Here is a tiny trained network, its code and every weight. The questions are about switching its units off for an input and a class, where a switched-off unit gives its printed mean instead of its output.

import numpy as np


def w(rows, s, z=0):
    codes = np.array(rows[::2]) - 128.0
    scale = np.full(codes.shape[1], s)
    scale[-1] = z or s
    return codes * scale


def norm(h):
    return h / np.sqrt((h * h).mean(-1, keepdims=True) + 1e-5)


def f(y):
    return y / 2 * (1 + np.tanh(0.7978845608 * (y + 0.044715 * y**3)))


def log_softmax(a):
    a = a - a.max(-1, keepdims=True)
    return a - np.log(np.exp(a).sum(-1, keepdims=True))


def net(x, mask):
    res = np.array(x, float).reshape(1, 2) / 4 @ E
    u = 0
    for l in range(2):
        y = f(norm(res) @ A[l][:, :-1].T + A[l][:, -1])
        res = res + np.where(mask[u : u + 14], y, B[l][:, -1]) @ B[l][:, :-1]
        u += 14
    return log_softmax(norm(res)[-1] @ U[:, :-1].T + U[:, -1])


A, B = {}, {}
E = w([
[159,152,3,144,89],'x0',
[163,48,150,158,98],'x1',
],0.012)
A[0] = w([
[35,67,78,174,112,96],'L0N0',
[45,104,126,152,36,120],'L0N1',
[179,156,143,217,156,5],'L0N2',
[175,42,107,163,144,80],'L0N3',
[135,126,69,141,250,85],'L0N4',
[137,190,66,119,124,134],'L0N5',
[120,85,99,76,164,149],'L0N6',
[132,128,155,55,101,79],'L0N7',
[193,182,255,43,106,232],'L0N8',
[250,127,72,185,187,197],'L0N9',
[163,109,93,75,106,75],'L0N10',
[166,98,168,103,175,31],'L0N11',
[103,120,142,104,166,132],'L0N12',
[119,136,126,200,129,49],'L0N13',
],0.0089,0.0016)
B[0] = w([
[117,138,162,94,160,139],'L0N0',
[126,48,119,58,140,135],'L0N1',
[41,206,138,91,47,115],'L0N2',
[253,145,191,116,130,197],'L0N3',
[167,91,136,112,50,156],'L0N4',
[129,92,236,113,94,233],'L0N5',
[145,142,136,138,137,132],'L0N6',
[84,87,115,197,70,131],'L0N7',
[210,145,51,134,150,254],'L0N8',
[177,128,215,101,142,215],'L0N9',
[53,124,119,193,141,143],'L0N10',
[125,160,129,154,97,153],'L0N11',
[149,184,131,207,167,153],'L0N12',
[89,117,125,39,117,119],'L0N13',
],0.0059,0.0049)
A[1] = w([
[133,130,229,121,153,124],'L1N0',
[210,159,151,113,158,120],'L1N1',
[96,8,152,168,67,68],'L1N2',
[168,134,69,106,109,148],'L1N3',
[155,151,67,172,73,146],'L1N4',
[4,163,97,76,164,229],'L1N5',
[112,198,103,100,148,104],'L1N6',
[187,105,138,129,143,229],'L1N7',
[181,92,134,131,131,4],'L1N8',
[132,131,172,191,166,70],'L1N9',
[82,142,189,72,84,168],'L1N10',
[99,171,118,114,128,156],'L1N11',
[75,154,199,158,203,69],'L1N12',
[174,123,62,84,76,82],'L1N13',
],0.012,0.0023)
B[1] = w([
[65,158,77,125,91,246],'L1N0',
[81,103,88,176,136,255],'L1N1',
[174,159,96,93,163,190],'L1N2',
[68,144,153,150,123,187],'L1N3',
[63,113,160,119,178,187],'L1N4',
[246,26,139,156,166,201],'L1N5',
[187,114,127,140,113,210],'L1N6',
[113,135,148,117,191,238],'L1N7',
[171,132,129,121,89,183],'L1N8',
[133,127,161,113,74,178],'L1N9',
[157,121,84,191,173,166],'L1N10',
[172,57,178,99,149,168],'L1N11',
[87,153,126,84,69,208],'L1N12',
[94,168,142,105,83,207],'L1N13',
],0.011,0.0066)
U = w([
[253,97,153,96,130,215],'0',
[59,175,176,66,50,197],'1',
[100,134,70,225,174,5],'2',
],0.016,0.0032)

Each question gives the input, the list of numbers given to net, and the class t.
The units are the neurons (one row each of A and B). Each row of codes is followed by its name. A weight is (code - 128) times the scale printed after its matrix; where a second scale follows, it is the last column's (A, B and U).
mask holds one flag per neuron, layer by layer. A switched-off neuron (its flag False) gives its mean, the last column of its row in B, instead of its output. The means were averaged over made-up inputs and are rounded, as every weight is.
A unit's drop is (log p(t) with every unit on - log p(t) with that unit switched off) / (log p(t) with every unit on - log p(t) with every unit switched off).
The circuit of an input: a set's keep is (log p(t) with only the set's units on - log p(t) with every unit switched off) / (log p(t) with every unit on - log p(t) with every unit switched off). Starting from the 12 units with the biggest drops (on a tie, the unit counted first), units are removed one at a time, each time the one whose removal leaves the highest keep (on an exact tie, the one counted first), for as long as the keep stays at least 0.8.
units of the circuit, in order: the units of the circuit, biggest drop first
most important unit: the unit with the biggest drop
top k neurons: the k neurons with the biggest drops, biggest first
top k neurons in layer l: the k neurons of layer l with the biggest drops, biggest first
drop when u is switched off: that unit's drop, to one decimal
input [8,-8], class 0: top 2 neurons in layer 0 => L0N3; L0N8
input [1,0], class 2: most important unit => L1N10
input [-7,-7], class 0: top 2 neurons in layer 0 => L0N5; L0N3
input [6,-5], class 1: units of the circuit, in order => L1N13; L0N5
input [-1,3], class 2: top 4 neurons => L1N1; L0N3; L1N5; L1N11
input [7,-6], class 1: top 4 neurons in layer 1 => L1N13; L1N3; L1N4; L1N2
input [3,2], class 2: top 3 neurons in layer 1 => L1N1; L1N12; L1N5
input [8,-7], class 1: top 4 neurons in layer 1 => L1N13; L1N3; L1N4; L1N10
input [7,-7], class 0: top 4 neurons in layer 1 => L1N5; L1N0; L1N6; L1N12
input [0,2], class 2: top 2 neurons => L1N1; L1N12
input [-6,4], class 1: top 2 neurons => L1N0; L1N5
input [-3,3], class 2: top 2 neurons in layer 0 => L0N8; L0N4
input [-2,3], class 2: top 4 neurons in layer 1 => L1N1; L1N5; L1N11; L1N6
input [4,0], class 1: units of the circuit, in order => L1N13
input [-1,-4], class 0: top 2 neurons => L0N3; L0N9
input [-4,-5], class 0: top 2 neurons => L0N5; L0N3
input [2,3], class 2: top 3 neurons in layer 0 => L0N3; L0N5; L0N4
input [-2,-5], class 0: drop when L1N3 is switched off => 0.0
input [-7,-8], class 0: drop when L0N5 is switched off => 0.2
input [1,3], class 2: drop when L1N7 is switched off => 0.1
input [-4,-7], class 0: drop when L1N5 is switched off => 0.1
input [-1,-1], class 2: most important unit => L0N8
